Below are the code and all the weights of a small trained network. Each question names an input and a class and asks about switching units off, where a switched-off unit gives its printed mean instead of its output.

import numpy as np


def w(rows, s, z=0):
    codes = np.array(rows[::2]) - 128.0
    scale = np.full(codes.shape[1], s)
    scale[-1] = z or s
    return codes * scale


def norm(h):
    return h / np.sqrt((h * h).mean(-1, keepdims=True) + 1e-5)


def f(y):
    return np.maximum(y, 0)


def log_softmax(a):
    a = a - a.max(-1, keepdims=True)
    return a - np.log(np.exp(a).sum(-1, keepdims=True))


def net(x, mask):
    res = np.array(x, float).reshape(1, 4) / 4 @ E
    u = 0
    for l in range(2):
        y = f(norm(res) @ A[l][:, :-1].T + A[l][:, -1])
        res = res + np.where(mask[u : u + 12], y, B[l][:, -1]) @ B[l][:, :-1]
        u += 12
    return log_softmax(norm(res)[-1] @ U[:, :-1].T + U[:, -1])


A, B = {}, {}
E = w([
[105,75,155,130,83,109,254],'x0',
[44,110,143,191,132,110,101],'x1',
[153,183,193,175,101,182,129],'x2',
[72,190,141,60,79,114,118],'x3',
],0.0095)
A[0] = w([
[61,154,133,164,144,103,131,28],'0.n1',
[255,159,93,90,78,88,85,82],'0.n2',
[92,92,49,131,158,105,138,215],'0.n3',
[108,182,147,69,115,107,55,105],'0.n4',
[74,89,138,185,72,98,121,145],'0.n5',
[56,102,184,190,174,115,48,69],'0.n6',
[148,124,73,158,167,182,85,184],'0.n7',
[191,140,153,58,158,167,171,93],'0.n8',
[98,206,87,129,160,155,66,30],'0.n9',
[74,64,116,54,148,110,163,119],'0.n10',
[70,91,159,162,124,129,66,2],'0.n11',
[111,184,160,177,121,202,202,202],'0.n12',
],0.0092,0.0045)
B[0] = w([
[122,112,46,154,129,234,175,157],'0.n1',
[20,134,123,127,193,230,192,222],'0.n2',
[127,89,176,110,104,191,29,226],'0.n3',
[212,86,112,189,58,48,152,216],'0.n4',
[210,170,72,59,138,149,220,213],'0.n5',
[88,144,88,111,161,228,186,212],'0.n6',
[215,74,214,124,165,5,181,222],'0.n7',
[3,138,67,182,171,177,193,211],'0.n8',
[87,157,197,120,182,39,149,193],'0.n9',
[116,66,175,123,119,137,83,219],'0.n10',
[58,146,102,146,167,194,223,162],'0.n11',
[117,20,174,80,139,126,25,255],'0.n12',
],0.0058,0.006)
A[1] = w([
[138,144,161,154,167,80,161,66],'1.n1',
[194,106,78,234,180,142,128,41],'1.n2',
[138,238,67,135,217,140,65,178],'1.n3',
[220,123,106,82,159,165,145,220],'1.n4',
[98,173,53,129,156,172,185,190],'1.n5',
[116,53,141,145,86,131,183,186],'1.n6',
[106,80,2,120,166,81,93,75],'1.n7',
[157,186,213,225,100,227,101,148],'1.n8',
[42,110,149,192,136,87,112,135],'1.n9',
[65,217,101,104,37,91,125,37],'1.n10',
[132,171,76,179,199,94,49,93],'1.n11',
[159,153,105,55,82,153,104,254],'1.n12',
],0.011,0.0035)
B[1] = w([
[126,158,175,134,90,118,80,152],'1.n1',
[157,165,33,166,19,91,107,184],'1.n2',
[130,124,158,125,130,119,254,190],'1.n3',
[40,171,131,177,124,115,91,200],'1.n4',
[62,150,109,224,202,196,112,203],'1.n5',
[175,227,134,116,152,85,128,255],'1.n6',
[101,113,160,58,24,215,119,170],'1.n7',
[83,49,87,14,104,140,100,205],'1.n8',
[122,208,142,159,229,169,93,168],'1.n9',
[223,55,6,236,67,92,118,171],'1.n10',
[181,146,150,83,117,98,223,170],'1.n11',
[153,113,123,214,181,150,79,176],'1.n12',
],0.0086,0.0089)
U = w([
[36,156,79,156,148,226,225,146],'0',
[190,170,216,72,115,22,233,152],'1',
[91,34,169,8,75,171,45,160],'2',
[192,125,38,228,53,71,101,138],'3',
[83,182,205,204,217,112,20,135],'4',
[92,92,161,149,155,78,113,2],'5',
],0.017,0.0091)

Each question gives the input, the list of numbers given to net, and the class t.
The units are the neurons (one row each of A and B). Each row of codes is followed by its name. A weight is (code - 128) times the scale printed after its matrix; where a second scale follows, it is the last column's (A, B and U).
mask holds one flag per neuron, layer by layer. A switched-off neuron (its flag False) gives its mean, the last column of its row in B, instead of its output. The means were averaged over made-up inputs and are rounded, as every weight is.
A unit's drop is (log p(t) with every unit on - log p(t) with that unit switched off) / (log p(t) with every unit on - log p(t) with every unit switched off).
The circuit of an input: a set's keep is (log p(t) with only the set's units on - log p(t) with every unit switched off) / (log p(t) with every unit on - log p(t) with every unit switched off). Starting from the 12 units with the biggest drops (on a tie, the unit counted first), units are removed one at a time, each time the one whose removal leaves the highest keep (on an exact tie, the one counted first), for as long as the keep stays at least 0.8.
units of the circuit, in order: the units of the circuit, biggest drop first
unit that matters most: the unit with the biggest drop
k most important neurons: the k neurons with the biggest drops, biggest first
k most important neurons of layer l: the k neurons of layer l with the biggest drops, biggest first
input [-6,0,3,6], class 1: unit that matters most => 0.n9
input [7,2,-1,-7], class 1: 2 most important neurons => 1.n6, 1.n10
input [2,4,7,-3], class 2: 2 most important neurons => 1.n8, 0.n12
input [-6,-8,-8,2], class 0: 4 most important neurons => 0.n2, 0.n12, 1.n3, 1.n8
input [8,5,-2,-6], class 1: units of the circuit, in order => 1.n6, 1.n5
input [-5,-3,6,7], class 3: units of the circuit, in order => 1.n10, 0.n4
input [-8,5,-7,4], class 1: 2 most important neurons of layer 1 => 1.n11, 1.n3
input [0,2,-3,0], class 4: 2 most important neurons of layer 1 => 1.n8, 1.n12
input [5,2,5,7], class 3: 2 most important neurons of layer 0 => 0.n7, 0.n3
input [6,6,-5,-7], class 3: units of the circuit, in order => 0.n2, 1.n2
input [2,5,-7,3], class 2: 2 most important neurons => 0.n3, 0.n10
input [-3,7,-6,-8], class 3: 3 most important neurons => 1.n2, 0.n7, 0.n2
input [6,0,-3,7], class 3: units of the circuit, in order => 1.n10, 0.n7, 0.n2
input [-4,3,6,4], class 2: units of the circuit, in order => 1.n8
input [5,-3,5,6], class 3: 4 most important neurons of layer 1 => 1.n10, 1.n12, 1.n3, 1.n11
input [-6,7,0,-2], class 0: 2 most important neurons of layer 0 => 0.n6, 0.n11
input [-6,6,-7,-1], class 2: 4 most important neurons of layer 1 => 1.n7, 1.n6, 1.n5, 1.n4
input [5,-5,-6,-5], class 2: 4 most important neurons => 1.n7, 0.n3, 0.n10, 0.n7
input [7,-2,7,0], class 1: 2 most important neurons => 1.n6, 0.n3
input [-4,-8,-6,-6], class 0: units of the circuit, in order => 0.n2
input [-7,-2,-7,7], class 1: 2 most important neurons => 1.n11, 0.n12
input [0,-3,-3,3], class 4: 2 most important neurons of layer 0 => 0.n2, 0.n12
input [4,-8,-8,2], class 0: 3 most important neurons of layer 0 => 0.n12, 0.n8, 0.n2
input [6,-3,-8,-4], class 2: 2 most important neurons => 1.n7, 0.n3
input [-7,4,2,7], class 1: units of the circuit, in order => 1.n3, 1.n11
input [6,-3,1,-4], class 1: 2 most important neurons of layer 1 => 1.n6, 1.n5
input [-5,7,-1,-5], class 0: units of the circuit, in order => 0.n6
